Below are the code and all the weights of a small trained network. Each question names an input and a class and asks about switching units off, where a switched-off unit gives its printed mean instead of its output.

import numpy as np


def w(rows, s, z=0):
    codes = np.array(rows[::2]) - 128.0
    scale = np.full(codes.shape[1], s)
    scale[-1] = z or s
    return codes * scale


def norm(h):
    return h / np.sqrt((h * h).mean(-1, keepdims=True) + 1e-5)


def f(y):
    return y / 2 * (1 + np.tanh(0.7978845608 * (y + 0.044715 * y**3)))


def log_softmax(a):
    a = a - a.max(-1, keepdims=True)
    return a - np.log(np.exp(a).sum(-1, keepdims=True))


def net(x, mask):
    res = np.array(x, float).reshape(1, 4) / 4 @ E
    u = 0
    for l in range(3):
        y = f(norm(res) @ A[l][:, :-1].T + A[l][:, -1])
        res = res + np.where(mask[u : u + 4], y, B[l][:, -1]) @ B[l][:, :-1]
        u += 4
    return log_softmax(norm(res)[-1] @ U[:, :-1].T + U[:, -1])


A, B = {}, {}
E = w([
[246,65,121,122,133,119,159,152],'x0',
[162,208,115,250,215,195,78,152],'x1',
[126,191,148,88,172,2,124,228],'x2',
[113,115,141,134,129,134,150,147],'x3',
],0.008)
A[0] = w([
[110,194,142,221,67,186,130,73,253],'0.n1',
[144,105,152,118,2,181,180,31,66],'0.n2',
[70,86,96,149,69,186,98,65,17],'0.n3',
[181,106,153,168,81,237,94,118,140],'0.n4',
],0.0078,0.0027)
B[0] = w([
[123,88,142,109,133,179,100,193,255],'0.n1',
[121,162,136,212,166,57,107,137,244],'0.n2',
[81,74,138,113,168,102,75,139,200],'0.n3',
[188,248,50,115,173,200,172,170,238],'0.n4',
],0.015,0.0056)
A[1] = w([
[166,224,189,218,80,135,84,186,6],'1.n1',
[205,92,145,113,65,133,152,118,19],'1.n2',
[237,127,98,253,209,104,176,103,32],'1.n3',
[92,186,224,55,43,86,122,117,192],'1.n4',
],0.0075,0.0013)
B[1] = w([
[70,59,120,190,159,83,100,82,207],'1.n1',
[169,98,160,135,63,39,67,243,129],'1.n2',
[193,113,116,180,1,42,219,55,255],'1.n3',
[178,169,106,156,39,175,98,130,193],'1.n4',
],0.0099,0.0064)
A[2] = w([
[46,98,115,132,177,77,80,106,34],'2.n1',
[255,50,111,140,134,70,140,161,122],'2.n2',
[146,95,82,176,135,126,44,192,253],'2.n3',
[102,69,138,235,165,54,122,94,228],'2.n4',
],0.0094,0.0026)
B[2] = w([
[168,86,186,247,83,123,79,184,172],'2.n1',
[139,138,124,77,233,181,191,44,235],'2.n2',
[100,91,183,53,79,86,131,130,232],'2.n3',
[80,79,117,200,82,92,94,64,254],'2.n4',
],0.013,0.0085)
U = w([
[76,70,159,184,93,86,71,145,252],'0',
[135,95,97,176,136,78,181,15,43],'1',
[89,118,124,106,157,205,80,201,60],'2',
[181,191,74,144,157,161,188,145,141],'3',
[104,195,126,65,25,112,121,165,177],'4',
[164,106,149,6,145,98,178,108,29],'5',
],0.019,0.0028)

Each question gives the input, the list of numbers given to net, and the class t.
The units are the neurons (one row each of A and B). Each row of codes is followed by its name. A weight is (code - 128) times the scale printed after its matrix; where a second scale follows, it is the last column's (A, B and U).
mask holds one flag per neuron, layer by layer. A switched-off neuron (its flag False) gives its mean, the last column of its row in B, instead of its output. The means were averaged over made-up inputs and are rounded, as every weight is.
A unit's drop is (log p(t) with every unit on - log p(t) with that unit switched off) / (log p(t) with every unit on - log p(t) with every unit switched off).
The circuit of an input: a set's keep is (log p(t) with only the set's units on - log p(t) with every unit switched off) / (log p(t) with every unit on - log p(t) with every unit switched off). Starting from all 12 units, units are removed one at a time, each time the one whose removal leaves the highest keep (on an exact tie, the one counted first), for as long as the keep stays at least 0.8.
units of the circuit, in order: the units of the circuit, biggest drop first
top k neurons: the k neurons with the biggest drops, biggest first
k most important neurons of layer l: the k neurons of layer l with the biggest drops, biggest first
drop of u: that unit's drop, to one decimal
input [2,3,8,5], class 1: units of the circuit, in order : (0.n1)
input [-3,7,0,0], class 2: top 2 neurons : (0.n1 0.n2)
input [-2,0,8,3], class 4: units of the circuit, in order : (0.n2 2.n4 2.n2)
input [-1,-7,8,0], class 4: top 3 neurons : (1.n4 2.n2 1.n3)
input [6,-2,6,-7], class 5: top 2 neurons : (0.n2 0.n4)
input [-7,7,-1,-7], class 2: top 3 neurons : (0.n1 0.n2 2.n4)
input [-8,1,-6,6], class 2: top 2 neurons : (0.n1 1.n3)
input [0,0,-2,-4], class 0: 3 most important neurons of layer 0 : (0.n2 0.n3 0.n1)
input [-3,-1,6,-4], class 4: top 2 neurons : (0.n2 1.n4)
input [-1,0,1,4], class 4: top 3 neurons : (0.n2 1.n4 0.n4)
input [8,4,-2,7], class 3: 2 most important neurons of layer 0 : (0.n4 0.n2)
input [0,-6,4,-4], class 4: top 2 neurons : (1.n4 1.n3)
input [6,0,1,-7], class 5: 2 most important neurons of layer 2 : (2.n4 2.n2)
input [8,2,0,-5], class 3: 2 most important neurons of layer 2 : (2.n4 2.n3)
input [2,4,6,7], class 1: top 4 neurons : (0.n1 1.n3 0.n3 2.n2)
input [0,-3,5,-2], class 4: top 2 neurons : (1.n4 1.n3)
input [-1,-6,4,-6], class 4: most important neuron of layer 1 : (1.n4)
input [-5,0,-5,-5], class 0: top 2 neurons : (0.n2 2.n2)
input [0,4,-6,5], class 2: top 2 neurons : (0.n1 0.n3)
input [-2,3,-6,-4], class 2: 3 most important neurons of layer 0 : (0.n1 0.n4 0.n3)
input [8,2,-5,-7], class 3: most important neuron of layer 0 : (0.n4)
input [-8,2,-4,2], class 2: 2 most important neurons of layer 1 : (1.n3 1.n1)
input [4,6,-2,8], class 3: drop of 0.n4 : 0.2
input [-2,-8,-6,7], class 0: drop of 0.n3 : 0.1
input [3,1,-1,-2], class 3: drop of 0.n4 : 0.7
